Here is a tiny trained network, its code and every weight. The questions are about switching its units off for an input and a target symbol, where a switched-off unit gives its printed mean instead of its output.

import numpy as np


def w(rows, s, z=0):
    codes = np.array(rows[::2]) - 128.0
    scale = np.full(codes.shape[1], s)
    scale[-1] = z or s
    return codes * scale


def f(y):
    return y / 2 * (1 + np.tanh(0.7978845608 * (y + 0.044715 * y**3)))


def softmax(a):
    e = np.exp(a - a.max(-1, keepdims=True))
    return e / e.sum(-1, keepdims=True)


def log_softmax(a):
    a = a - a.max(-1, keepdims=True)
    return a - np.log(np.exp(a).sum(-1, keepdims=True))


def net(x, mask):
    ids = ['βγδεζημτφω'.index(c) for c in x.split()]
    T = len(ids)
    res = E[ids] + P[:T]
    u = 0
    for l in range(2):
        q, k, v = (res @ M[l].T for M in (Q, K, V))
        z = softmax(np.where(np.tri(T) > 0, q @ k.T / 3**0.5, -1e9)) @ v
        res = res + np.where(mask[u], z, O[l][:, -1]) @ O[l][:, :-1]
        u += 1
        y = f(res @ A[l][:, :-1].T + A[l][:, -1])
        res = res + np.where(mask[u : u + 8], y, B[l][:, -1]) @ B[l][:, :-1]
        u += 8
    return log_softmax(res[-1] @ U[:, :-1].T + U[:, -1])


Q, K, V, O, A, B = {}, {}, {}, {}, {}, {}
E = w([
[84,177,254,102,178,215],'β',
[52,251,173,154,74,121],'γ',
[184,88,91,153,140,84],'δ',
[79,14,81,89,154,167],'ε',
[248,137,75,33,167,182],'ζ',
[91,47,36,64,46,151],'η',
[242,118,76,95,36,105],'μ',
[76,74,26,67,141,156],'τ',
[227,76,71,225,171,123],'φ',
[225,50,108,239,50,136],'ω',
],0.0099)
P = w([
[144,119,154,94,105,18],'0',
[148,119,161,113,123,83],'1',
[142,111,153,126,130,124],'2',
[134,107,131,136,132,148],'3',
[128,113,104,144,133,169],'4',
[119,115,83,148,131,185],'5',
[116,121,58,155,130,199],'6',
[110,129,35,162,127,213],'7',
[106,136,21,167,129,221],'8',
[103,128,1,171,118,215],'9',
],0.0075)
Q[0] = w([
[233,144,130,199,158,95],'L0H0',
[15,183,248,115,139,41],'L0H0',
[30,106,109,88,107,149],'L0H0',
],0.011)
K[0] = w([
[254,26,52,157,108,123],'L0H0',
[130,122,215,87,160,19],'L0H0',
[33,229,189,121,173,152],'L0H0',
],0.0089)
V[0] = w([
[144,84,108,2,179,113],'L0H0',
[134,105,206,186,55,59],'L0H0',
[147,159,159,153,227,143],'L0H0',
],0.0093)
O[0] = w([
[62,130,125,68,118,1,116],'L0H0',
[107,95,109,175,37,203,18],'L0H0',
[151,238,61,239,158,93,4],'L0H0',
],0.0061,0.0013)
A[0] = w([
[100,57,84,159,235,87,197],'L0N0',
[89,83,95,109,254,74,156],'L0N1',
[92,58,175,53,160,186,112],'L0N2',
[149,170,49,248,146,168,204],'L0N3',
[214,62,158,67,188,214,200],'L0N4',
[211,145,96,54,216,149,174],'L0N5',
[98,198,240,166,126,230,211],'L0N6',
[124,209,107,85,73,47,252],'L0N7',
],0.0069,0.0035)
B[0] = w([
[169,67,144,161,204,127,221],'L0N0',
[131,103,118,133,229,127,211],'L0N1',
[152,124,175,47,100,164,190],'L0N2',
[160,46,186,185,172,161,247],'L0N3',
[179,197,65,82,67,197,253],'L0N4',
[188,173,63,75,135,120,203],'L0N5',
[59,175,154,145,160,167,204],'L0N6',
[125,239,123,92,66,3,179],'L0N7',
],0.0073,0.0053)
Q[1] = w([
[135,164,149,220,154,122],'L1H0',
[3,139,157,84,142,72],'L1H0',
[57,37,97,64,192,172],'L1H0',
],0.0057)
K[1] = w([
[57,107,198,196,127,122],'L1H0',
[116,200,173,81,24,42],'L1H0',
[125,253,79,17,206,188],'L1H0',
],0.0059)
V[1] = w([
[236,156,5,54,127,138],'L1H0',
[66,202,154,79,93,121],'L1H0',
[153,2,211,241,113,104],'L1H0',
],0.0054)
O[1] = w([
[205,142,185,145,65,115,255],'L1H0',
[114,118,91,199,117,135,74],'L1H0',
[69,108,110,2,162,150,89],'L1H0',
],0.0075,0.0073)
A[1] = w([
[113,176,254,142,103,149,250],'L1N0',
[148,121,137,57,190,73,115],'L1N1',
[91,77,108,192,210,149,138],'L1N2',
[103,164,104,137,186,6,199],'L1N3',
[160,119,46,135,83,48,227],'L1N4',
[131,164,60,54,59,64,161],'L1N5',
[93,224,143,99,56,129,154],'L1N6',
[185,136,137,109,110,124,89],'L1N7',
],0.0083,0.0022)
B[1] = w([
[110,177,152,159,138,115,231],'L1N0',
[141,121,178,109,220,52,239],'L1N1',
[68,43,99,147,164,107,193],'L1N2',
[214,210,74,85,161,228,200],'L1N3',
[87,142,87,180,119,79,254],'L1N4',
[39,88,89,140,127,91,246],'L1N5',
[146,156,213,2,70,149,212],'L1N6',
[123,86,150,133,103,98,253],'L1N7',
],0.0093,0.0051)
U = w([
[138,217,214,75,121,155,99],'β',
[65,134,155,180,154,134,201],'γ',
[52,78,3,207,159,139,200],'δ',
[131,132,107,138,149,134,56],'ε',
[154,184,64,119,157,116,112],'ζ',
[165,107,184,188,102,93,109],'η',
[83,84,103,118,75,93,98],'μ',
[132,136,114,124,122,109,59],'τ',
[139,71,246,64,172,87,46],'φ',
[180,111,72,60,79,219,253],'ω',
],0.0071,0.0023)

Each question gives the input, a string of symbols that net reads in full, and the target symbol t.
The units are the heads (3 rows each of Q, K, V and O) and the neurons (one row each of A and B). Each row of codes is followed by its name. A weight is (code - 128) times the scale printed after its matrix; where a second scale follows, it is the last column's (O, A, B and U).
mask holds one flag per unit, layer by layer, with each layer's heads first. A switched-off unit (its flag False) gives its mean, the last column of its rows in O or B, instead of its output. The means were averaged over made-up inputs and are rounded, as every weight is.
A unit's drop is (log p(t) with every unit on - log p(t) with that unit switched off) / (log p(t) with every unit on - log p(t) with every unit switched off).
The circuit of an input: a set's keep is (log p(t) with only the set's units on - log p(t) with every unit switched off) / (log p(t) with every unit on - log p(t) with every unit switched off). Starting from the 12 units with the biggest drops (on a tie, the unit counted first), units are removed one at a time, each time the one whose removal leaves the highest keep (on an exact tie, the one counted first), for as long as the keep stays at least 0.8.
units of the circuit, in order: the units of the circuit, biggest drop first
k most important neurons: the k neurons with the biggest drops, biggest first
k most important neurons of layer l: the k neurons of layer l with the biggest drops, biggest first
input γ φ ε ω ζ ω ε, target η: units of the circuit, in order => L1H0, L0N5, L0N4
input β ω γ γ β, target γ: 2 most important neurons => L0N6, L0N7
input τ β ε γ γ η ζ, target η: most important neuron of layer 1 => L1N7
input φ ε β δ β, target γ: 4 most important neurons => L0N6, L0N7, L0N4, L1N2
input ε γ ε, target ω: units of the circuit, in order => L0H0, L0N4, L1N1
input γ τ γ ε ζ ζ ε β, target β: units of the circuit, in order => L0N0, L1N6, L1N0, L0N6
input ε ζ ε β ε ε ε η γ γ, target γ: 3 most important neurons => L0N4, L0N3, L0N5
input ε ω ω γ β δ ζ δ γ δ, target δ: units of the circuit, in order => L0N2, L1N6
input γ ε ε γ φ γ ζ η, target η: 2 most important neurons => L0N5, L1N3
input δ ε ε ζ ε δ ζ, target ζ: units of the circuit, in order => L0H0, L0N7, L0N5, L1N4
input ε φ φ φ ζ ε φ ε ζ, target φ: 2 most important neurons => L1N1, L0N3
input γ ζ ε γ δ ε β ω ε η, target δ: 4 most important neurons => L1N6, L0N2, L0N4, L1N3
input γ ζ τ η, target η: 3 most important neurons => L0N5, L0N7, L0N3
input γ ε ε γ ε, target ω: most important neuron => L0N4
input ε φ ε δ ζ γ ε β φ, target φ: 2 most important neurons of layer 0 => L0N3, L0N0
input φ γ ω ε ε γ φ γ, target δ: 3 most important neurons => L0N4, L0N6, L0N3
input η δ ω ζ γ η ε ζ, target η: 2 most important neurons of layer 0 => L0N1, L0N5
input ε ε γ ω ε γ ζ γ γ, target δ: 3 most important neurons of layer 0 => L0N4, L0N3, L0N6
input ζ ζ γ η γ, target γ: 2 most important neurons => L0N4, L0N6
input ε ε τ, target ζ: 2 most important neurons of layer 0 => L0N3, L0N7
input ε ε ε η ζ γ ζ φ μ, target φ: 2 most important neurons of layer 1 => L1N1, L1N6
input ε β ω δ φ ω ε φ, target ω: 3 most important neurons of layer 0 => L0N4, L0N1, L0N5
input γ γ ε δ γ ω, target ω: most important neuron of layer 0 => L0N4
input ε ε ε ε, target φ: 2 most important neurons of layer 0 => L0N0, L0N1
input φ γ η ε ζ ε γ ε γ ζ, target ζ: 3 most important neurons => L0N7, L1N3, L0N5
